Moves between states:
@: NL->SZ, FR->CH, TH->SL, NB->RQ, JD->ZH, MN->LJ, BG->MR, LZ->SJ, DN->RQ, RZ->FR, MB->RJ, NR->TH, RQ->LZ, DQ->JR, SN->ZQ, RJ->GF, PH->QQ, ZB->JH, HF->SN, ZG->MB, MJ->ML, JM->SC, FG->HS, ZD->SJ, JR->HD, SF->QD, DJ->ZB, HL->TN, CH->LH, LC->FG, CM->LH, TR->FT, BD->HN, HJ->DP, QB->RD, FJ->LJ, RD->PN, QD->JF, QQ->BD, SJ->CN, SC->MB, MP->PN, JF->DG, RG->RL, HC->LH, LD->TL, ML->ZD, FF->RZ, CG->BG, JH->NC, PZ->NR, MR->MN, LS->TH, TZ->SF, DG->QB, DP->LC, FT->BD, HZ->ZG, GF->JF, CZ->PH, TN->LP, PN->HD, TL->TZ, FZ->JR, TP->ZJ, MT->HZ, SL->SL, NC->PH, HS->JM, HN->NB, ZQ->TP, LJ->MR, LH->SL, PR->DG, ZH->PZ, HD->MG, CN->LJ, LP->ZD, ZJ->FZ, MG->LC, RL->DQ, RP->ZJ, SZ->MT
^: NL->ZG, FR->CM, TH->FF, NB->BD, JD->TH, MN->RQ, BG->CN, LZ->ZB, DN->JD, RZ->HN, MB->MB, NR->LZ, RQ->ZH, DQ->TL, SN->RL, RJ->QB, PH->NB, ZB->QQ, HF->RG, ZG->JF, MJ->BG, JM->FT, FG->SZ, ZD->MN, JR->MJ, SF->FZ, DJ->PH, HL->HC, CH->JM, LC->RJ, CM->PR, TR->LC, BD->HL, HJ->PH, QB->TR, FJ->SF, RD->HF, QD->HD, QQ->CZ, SJ->SJ, SC->JH, MP->HZ, JF->CM, RG->FJ, HC->CM, LD->JR, ML->MR, FF->CM, CG->LJ, JH->BD, PZ->LP, MR->DN, LS->PZ, TZ->ZJ, DG->HD, DP->MP, FT->FG, HZ->GF, GF->RD, CZ->CH, TN->LH, PN->PR, TL->RP, FZ->CG, TP->HZ, MT->RJ, SL->RZ, NC->HJ, HS->MG, HN->TN, ZQ->DQ, LJ->LS, LH->PR, PR->DP, ZH->SL, HD->MP, CN->SJ, LP->DJ, ZJ->ZD, MG->TP, RL->LD, RP->ML, SZ->MB
~: NL->MT, FR->TH, TH->JH, NB->HL, JD->PZ, MN->CN, BG->MN, LZ->RZ, DN->LS, RZ->SC, MB->LC, NR->SL, RQ->SJ, DQ->FJ, SN->TP, RJ->JF, PH->RQ, ZB->CN, HF->ZQ, ZG->LH, MJ->ZD, JM->FT, FG->MP, ZD->BG, JR->LD, SF->RP, DJ->JH, HL->BD, CH->LH, LC->HS, CM->SC, TR->PH, BD->NB, HJ->LC, QB->PN, FJ->QB, RD->HD, QD->BG, QQ->HN, SJ->ZH, SC->FT, MP->SZ, JF->QB, RG->DQ, HC->CM, LD->TZ, ML->CG, FF->DJ, CG->MR, JH->PH, PZ->BG, MR->RQ, LS->ZH, TZ->QD, DG->MG, DP->FG, FT->DP, HZ->MB, GF->DG, CZ->TN, TN->NR, PN->MG, TL->SF, FZ->QD, TP->RL, MT->ZG, SL->LZ, NC->QQ, HS->NL, HN->CZ, ZQ->RG, LJ->MJ, LH->JM, PR->FT, ZH->NR, HD->MJ, CN->RQ, LP->FF, ZJ->MJ, MG->SN, RL->JR, RP->FZ, SZ->HZ

The rows follow the links: the fewer symbols apart two states are, the more alike their rows tend to be.

Some states and rows for them; each showing differs a little:
FZ -> 27,-16,-30,10,-41,-14,78,-8,15,33,59,-17,-12,-35,1,42,-55,27,-68,-24,48,3,-62,-10,8,-32,-68,-20,-31,14,-17,-6,-14,-22,13,-31,-98,51,-39,21,-28,-38
MN -> 23,-29,-1,42,25,-13,41,-18,-65,-38,32,-13,-24,-63,-62,0,27,39,12,-28,16,31,-68,-49,19,-8,51,-14,9,36,32,18,-24,-54,6,-68,-79,29,19,-4,70,-9
FF -> -17,-32,-30,-18,-12,-8,-52,-16,56,19,-9,-8,-41,-28,-50,-22,43,-67,7,4,-12,-56,60,-6,27,1,-59,10,-14,-123,12,32,0,40,-62,-14,59,18,-6,36,-20,-33
LP -> 5,-34,-25,25,36,5,-8,-10,24,-28,1,-26,-71,-70,-83,-29,30,-39,9,-16,25,-31,11,-44,55,10,-22,-4,-3,-93,15,50,-40,41,-52,-40,4,37,-2,34,29,-43
RP -> 25,-13,-31,10,-37,-7,79,-8,20,40,54,-17,-13,-38,3,38,-59,25,-74,-20,52,-5,-63,-2,10,-32,-69,-17,-31,8,-18,-11,-21,-16,8,-21,-96,47,-38,22,-34,-31
TZ -> 24,-12,-23,-1,-44,-1,71,6,41,37,54,-17,-6,-33,13,38,-67,2,-85,-22,51,-9,-51,-3,20,-31,-78,-25,-27,-2,-28,-1,-12,12,13,-2,-83,36,-46,16,-61,-36
HS -> -3,22,-6,-43,6,-1,-16,9,-6,75,-45,34,-2,74,81,-14,4,35,19,29,-25,-14,27,65,-55,53,47,30,28,49,1,-40,28,-39,22,71,45,-17,17,-46,13,40
BD -> 1,51,16,99,41,47,-17,-28,21,-27,-63,-53,26,27,46,-20,-56,42,44,5,15,-24,24,-15,-32,43,-61,-42,-20,19,14,-12,-32,63,5,17,17,-27,3,72,25,-24
NR -> 3,-48,-25,-37,25,-1,-32,21,22,-12,14,13,-66,-65,-76,-27,66,-78,-1,-1,-1,-31,31,-18,63,-6,22,9,22,-106,3,35,-6,33,-52,-29,36,26,9,-13,4,-14
CZ -> 1,43,7,90,39,43,-24,-21,48,-21,-63,-50,4,24,37,-22,-53,19,40,0,19,-40,39,-21,-19,42,-72,-33,-24,-14,14,0,-26,67,-10,18,30,-21,0,74,16,-26
RG -> -1,20,60,-14,-1,26,-31,58,1,-103,27,15,50,-7,-8,26,-20,-58,-19,-6,-6,45,6,-26,48,-56,33,-13,3,-10,-46,14,2,75,26,-6,15,-58,-2,-19,-72,52
FT -> -23,29,-3,20,-20,-18,-36,-47,18,62,-57,-8,44,85,59,-9,-3,48,51,21,-42,-16,47,32,-73,43,-57,23,-20,27,27,-26,35,-31,4,47,54,-22,7,28,15,-15
QB -> -36,0,34,-20,-52,-50,-35,-33,-47,1,-7,16,79,71,10,19,32,18,44,14,-76,54,5,9,-44,-16,9,29,-10,58,22,-9,55,-70,23,7,37,-46,9,-10,4,17
PR -> -37,-8,-3,-13,-68,-62,-54,-57,8,51,-20,0,62,75,15,10,25,8,51,12,-66,7,33,18,-54,0,-53,36,-29,2,29,-3,50,-57,-8,23,61,-21,-4,17,-8,-17
ZH -> 7,-43,-11,-31,32,-5,-14,19,-20,-27,22,17,-67,-76,-93,-24,71,-57,-5,-8,1,-10,4,-27,61,-7,58,15,27,-73,9,34,-12,9,-40,-45,3,25,17,-27,27,-3
MR -> 19,-35,-9,25,14,-15,58,-20,-65,-37,34,-16,-22,-64,-69,-2,31,32,-4,-18,23,37,-65,-41,17,-7,38,-11,10,28,30,10,-20,-57,1,-76,-82,34,10,-3,69,-23
FG -> -7,28,-7,-18,7,6,-7,-4,-12,72,-52,28,4,66,80,-16,3,51,20,29,-18,-13,22,62,-69,53,41,24,28,66,3,-44,19,-46,21,60,36,-15,18,-36,33,31
MG -> -31,23,49,-25,-32,-26,-46,4,-35,-29,-3,25,84,72,25,16,21,-1,42,10,-60,52,18,11,-27,-26,53,25,10,56,-7,-10,43,-34,34,26,46,-64,14,-29,-21,51
ZQ -> -9,21,64,-25,6,20,-34,57,-3,-102,13,14,45,4,-8,19,-6,-62,-10,-2,-14,47,10,-26,53,-45,47,-10,10,-2,-43,18,5,74,24,7,32,-62,-1,-24,-64,55

Each walk starts at a row. The symbols on each line, taken left to right, move it on to the next state.
Answer with the state's row; about right is enough.
new walk
25,-12,-25,10,-33,-12,79,0,11,19,61,-16,-3,-43,-3,38,-51,20,-71,-22,52,7,-67,-12,19,-38,-53,-21,-27,15,-20,-3,-26,-19,20,-28,-98,50,-39,14,-32,-33
^ ^ ^ @ ^ ^ ~ ^: -4,18,-12,52,19,30,-40,-26,62,-3,-35,-43,-16,-2,1,-26,-15,-19,25,-8,7,-66,61,-16,-6,17,-85,-24,-23,-87,18,12,-9,75,-44,-6,48,5,-4,72,-6,-41
@ ~ ~ @ ~ ^ ^ @: 26,-26,0,40,46,1,36,-10,-66,-55,19,-11,-33,-65,-66,-14,35,24,17,-21,19,24,-54,-51,29,-1,65,-14,17,21,32,20,-30,-33,0,-69,-58,21,27,-8,80,-8
new walk
-15,-27,-31,-14,1,0,-53,-4,64,25,-10,-3,-41,-21,-39,-25,38,-69,5,1,-7,-56,64,-5,27,6,-50,8,-9,-118,3,31,6,49,-61,-2,61,22,-7,30,-24,-31
^ @ @ @ @: 19,-38,-2,19,50,-1,22,-2,-62,-59,19,-6,-53,-77,-79,-20,54,-3,18,-15,15,24,-43,-43,41,4,71,-4,25,0,27,26,-23,-17,-13,-63,-46,24,26,-19,75,0
~ @ ^ @ ~ @ ^: 3,-49,-13,-12,35,-6,9,7,-52,-48,25,4,-59,-75,-92,-17,67,-23,4,-16,5,15,-31,-38,50,-6,74,5,22,-30,20,33,-21,-19,-23,-66,-27,30,23,-29,57,-3
new walk
-28,-30,-34,-38,-44,-30,-51,-21,57,53,2,-2,-22,-2,-37,-13,37,-61,-2,10,-28,-37,55,8,6,-3,-76,20,-23,-106,9,28,19,14,-58,7,59,19,-20,34,-38,-37
~ ^ ~ ~ @ ^: 8,54,18,70,55,36,-4,-16,-13,-6,-69,-23,29,51,70,-16,-39,62,57,14,3,-1,11,10,-50,53,20,-21,10,75,15,-28,-16,13,29,37,11,-31,28,13,55,17
~ ^ ~ ~ @: -35,0,49,-24,-48,-48,-52,-17,-45,-40,2,15,92,60,-11,23,34,-6,44,9,-76,62,10,-11,-26,-29,30,25,-11,48,8,4,54,-53,27,-1,44,-57,15,-19,-16,29
new walk
10,13,-27,-57,23,21,13,36,11,84,-24,47,-50,26,70,-20,5,19,-24,28,13,-39,20,71,-31,44,64,23,39,28,-10,-42,7,-13,12,63,16,11,19,-58,14,39
~ @ @ ~ ~: -33,4,-30,-18,-48,-25,-42,-41,43,88,-40,0,18,68,39,-6,10,5,26,18,-39,-38,58,41,-60,28,-72,21,-18,-28,21,-10,35,-29,-28,43,65,-5,-9,29,-16,-23
^ ^ ~ ^ ~ @ ^ ^: -12,36,28,40,15,-4,-30,-42,-21,8,-60,-11,51,79,58,-8,-7,65,67,17,-42,14,21,7,-67,45,-5,10,-7,77,27,-28,23,-34,26,39,40,-43,19,12,38,6
new walk
20,-25,4,44,61,16,22,-8,-61,-70,8,-22,-43,-72,-70,-21,37,12,27,-16,18,20,-37,-46,30,6,65,-19,23,5,35,24,-36,-12,-9,-70,-43,19,28,-3,81,-9
~ ~ ~ ~ @: -14,-45,-31,-45,-2,-12,-43,16,32,11,5,19,-62,-46,-71,-26,65,-77,-9,3,-7,-33,36,-7,48,-7,-2,21,11,-111,-4,37,-2,31,-58,-11,50,28,-3,-6,-17,-14
@ ^ @ ^ @ ^ ~ ^ ~: -10,18,1,-38,-7,-13,-11,4,-26,68,-32,38,14,71,70,-5,16,38,22,21,-30,6,14,55,-59,39,57,30,23,68,5,-38,34,-57,25,58,29,-16,23,-51,23,35
new walk
11,51,22,95,65,58,-1,-16,12,-46,-61,-52,12,16,43,-23,-57,45,43,1,28,-14,21,-22,-21,48,-37,-41,-5,28,6,-16,-33,64,8,13,6,-26,19,56,32,-12
^ ^ ^ @ @ ~: -10,35,11,-11,11,9,-7,-2,-19,43,-56,24,25,70,73,-14,0,53,29,27,-28,9,20,48,-68,54,46,21,17,77,16,-41,26,-35,26,54,40,-27,26,-36,35,33
@ ~ ~ ^ ~ ^: -14,16,-11,-57,-15,-18,-7,1,-26,73,-31,44,11,63,60,-9,26,31,11,30,-33,2,19,68,-55,29,53,35,27,52,8,-35,36,-61,8,57,39,-13,17,-55,18,39
new walk
4,43,11,85,46,57,-14,-21,41,-29,-63,-56,1,12,39,-25,-50,24,31,1,27,-31,39,-17,-17,35,-68,-38,-14,-12,9,-6,-30,80,-11,10,23,-22,3,72,15,-28
^ @ ~ ~ ~ ^ ~: 5,47,20,99,57,49,-10,-23,16,-47,-56,-58,14,11,30,-21,-59,49,45,2,26,-11,15,-30,-22,43,-43,-41,-15,21,14,-1,-43,58,-1,13,6,-21,7,61,36,-19
@ ^ ^ ~: 5,-35,-15,-6,52,11,-19,16,-2,-46,3,4,-73,-74,-87,-30,68,-55,12,-8,10,-22,17,-37,60,10,42,4,26,-82,10,37,-31,36,-48,-41,20,26,21,-7,37,-6
new walk
-22,-9,29,-15,-71,-61,-7,-36,-46,1,28,10,90,56,-1,39,15,20,22,-2,-58,61,-29,-9,-37,-36,0,24,-23,61,18,-4,52,-84,34,-7,-10,-28,-5,-9,-18,7
@ ^ @ ^: 27,-38,-15,29,6,-18,64,-27,-48,-16,44,-24,-26,-62,-58,8,8,36,-14,-25,33,30,-78,-42,28,-17,15,-14,-7,30,22,12,-31,-55,8,-65,-92,46,3,7,50,-29
@ ~ ~ ^ ^: 26,30,15,96,94,57,-3,-1,-6,-69,-42,-46,-28,-31,-7,-30,-16,23,41,-7,40,-17,7,-42,15,40,24,-41,16,2,17,10,-51,60,-6,-24,-7,-7,30,32,67,-3
